Here is a tiny trained network, its code and every weight. The questions are about switching its units off for an input and a class, where a switched-off unit gives its printed mean instead of its output.

import numpy as np


def w(rows, s, z=0):
    codes = np.array(rows[::2]) - 128.0
    scale = np.full(codes.shape[1], s)
    scale[-1] = z or s
    return codes * scale


def norm(h):
    return h / np.sqrt((h * h).mean(-1, keepdims=True) + 1e-5)


def f(y):
    return np.maximum(y, 0)


def log_softmax(a):
    a = a - a.max(-1, keepdims=True)
    return a - np.log(np.exp(a).sum(-1, keepdims=True))


def net(x, mask):
    res = np.array(x, float).reshape(1, 4) / 4 @ E
    u = 0
    for l in range(3):
        y = f(norm(res) @ A[l][:, :-1].T + A[l][:, -1])
        res = res + np.where(mask[u : u + 4], y, B[l][:, -1]) @ B[l][:, :-1]
        u += 4
    return log_softmax(norm(res)[-1] @ U[:, :-1].T + U[:, -1])


A, B = {}, {}
E = w([
[185,159,109,126,128,184,204,168,183],'x0',
[116,210,191,195,146,52,139,205,133],'x1',
[164,42,92,158,128,71,166,38,174],'x2',
[137,158,6,203,134,154,168,190,2],'x3',
],0.0081)
A[0] = w([
[102,203,219,58,136,168,23,161,137,6],'L0N1',
[106,187,111,187,94,174,116,244,61,222],'L0N2',
[109,154,139,195,115,26,102,146,62,155],'L0N3',
[57,49,101,114,140,176,26,24,36,134],'L0N4',
],0.011,0.0014)
B[0] = w([
[95,110,118,76,16,63,76,154,179,210],'L0N1',
[111,180,107,140,221,128,77,129,102,246],'L0N2',
[128,77,106,182,165,154,234,130,115,197],'L0N3',
[174,118,170,163,42,151,9,188,174,219],'L0N4',
],0.012,0.013)
A[1] = w([
[231,201,146,120,158,149,168,81,245,101],'L1N1',
[181,181,58,20,28,154,93,152,115,204],'L1N2',
[149,248,187,68,114,170,252,254,203,2],'L1N3',
[166,229,79,175,169,170,85,175,67,31],'L1N4',
],0.0094,0.00093)
B[1] = w([
[91,115,109,153,178,120,222,105,61,180],'L1N1',
[155,101,173,10,29,102,139,139,195,220],'L1N2',
[42,170,159,68,76,166,35,161,108,179],'L1N3',
[124,175,144,33,169,76,140,177,68,255],'L1N4',
],0.011,0.0096)
A[2] = w([
[117,162,195,104,143,130,56,69,217,136],'L2N1',
[75,233,131,189,121,131,115,204,179,127],'L2N2',
[195,106,48,93,112,151,76,4,116,111],'L2N3',
[114,181,134,48,95,234,169,120,127,4],'L2N4',
],0.014,0.002)
B[2] = w([
[72,114,52,48,50,103,134,193,196,254],'L2N1',
[63,101,71,195,186,136,71,127,19,234],'L2N2',
[44,174,112,115,82,9,137,243,187,167],'L2N3',
[228,72,137,147,150,254,1,56,174,186],'L2N4',
],0.0091,0.0088)
U = w([
[100,117,171,94,147,222,138,39,124,79],'0',
[163,206,140,160,97,132,142,84,126,3],'1',
[104,101,109,176,166,85,252,90,145,177],'2',
[225,161,128,60,146,172,128,142,120,47],'3',
[184,71,127,200,65,147,112,124,149,145],'4',
[81,173,98,149,207,132,94,183,25,197],'5',
[166,173,194,152,123,141,126,83,123,7],'6',
[83,112,134,52,36,95,65,171,189,184],'7',
],0.013,0.0051)

Each question gives the input, the list of numbers given to net, and the class t.
The units are the neurons (one row each of A and B). Each row of codes is followed by its name. A weight is (code - 128) times the scale printed after its matrix; where a second scale follows, it is the last column's (A, B and U).
mask holds one flag per neuron, layer by layer. A switched-off neuron (its flag False) gives its mean, the last column of its row in B, instead of its output. The means were averaged over made-up inputs and are rounded, as every weight is.
A unit's drop is (log p(t) with every unit on - log p(t) with that unit switched off) / (log p(t) with every unit on - log p(t) with every unit switched off).
The circuit of an input: a set's keep is (log p(t) with only the set's units on - log p(t) with every unit switched off) / (log p(t) with every unit on - log p(t) with every unit switched off). Starting from all 12 units, units are removed one at a time, each time the one whose removal leaves the highest keep (on an exact tie, the one counted first), for as long as the keep stays at least 0.8.
units of the circuit, in order: the units of the circuit, biggest drop first
most important unit: the unit with the biggest drop
top k neurons: the k neurons with the biggest drops, biggest first
k most important neurons of layer l: the k neurons of layer l with the biggest drops, biggest first
drop of u: that unit's drop, to one decimal
input [7,6,-8,0], class 5: most important unit	L0N2
input [6,-5,2,1], class 4: units of the circuit, in order	L0N2, L0N1, L1N4
input [4,-4,5,-2], class 2: top 4 neurons	L0N1, L1N1, L0N4, L1N3
input [7,-6,-5,2], class 3: units of the circuit, in order	L2N4, L0N1
input [8,-3,3,3], class 0: top 3 neurons	L0N1, L0N2, L0N4
input [7,-6,4,-4], class 2: units of the circuit, in order	L1N1, L0N1
input [-5,7,1,-1], class 2: top 2 neurons	L0N3, L0N4
input [8,-6,2,-4], class 0: top 2 neurons	L1N1, L0N1
input [2,0,7,4], class 2: units of the circuit, in order	L0N1, L0N2, L0N4
input [7,-6,3,6], class 3: top 3 neurons	L0N1, L0N3, L2N4
input [8,5,1,-3], class 5: top 2 neurons	L0N1, L0N4
input [5,-1,8,5], class 2: 3 most important neurons of layer 0	L0N1, L0N4, L0N2
input [-8,8,7,-7], class 2: drop of L0N4	0.5
input [5,0,-7,3], class 5: units of the circuit, in order	L0N2
input [6,-6,-1,-2], class 4: drop of L1N1	0.3
input [1,-1,3,6], class 5: drop of L2N2	0.0
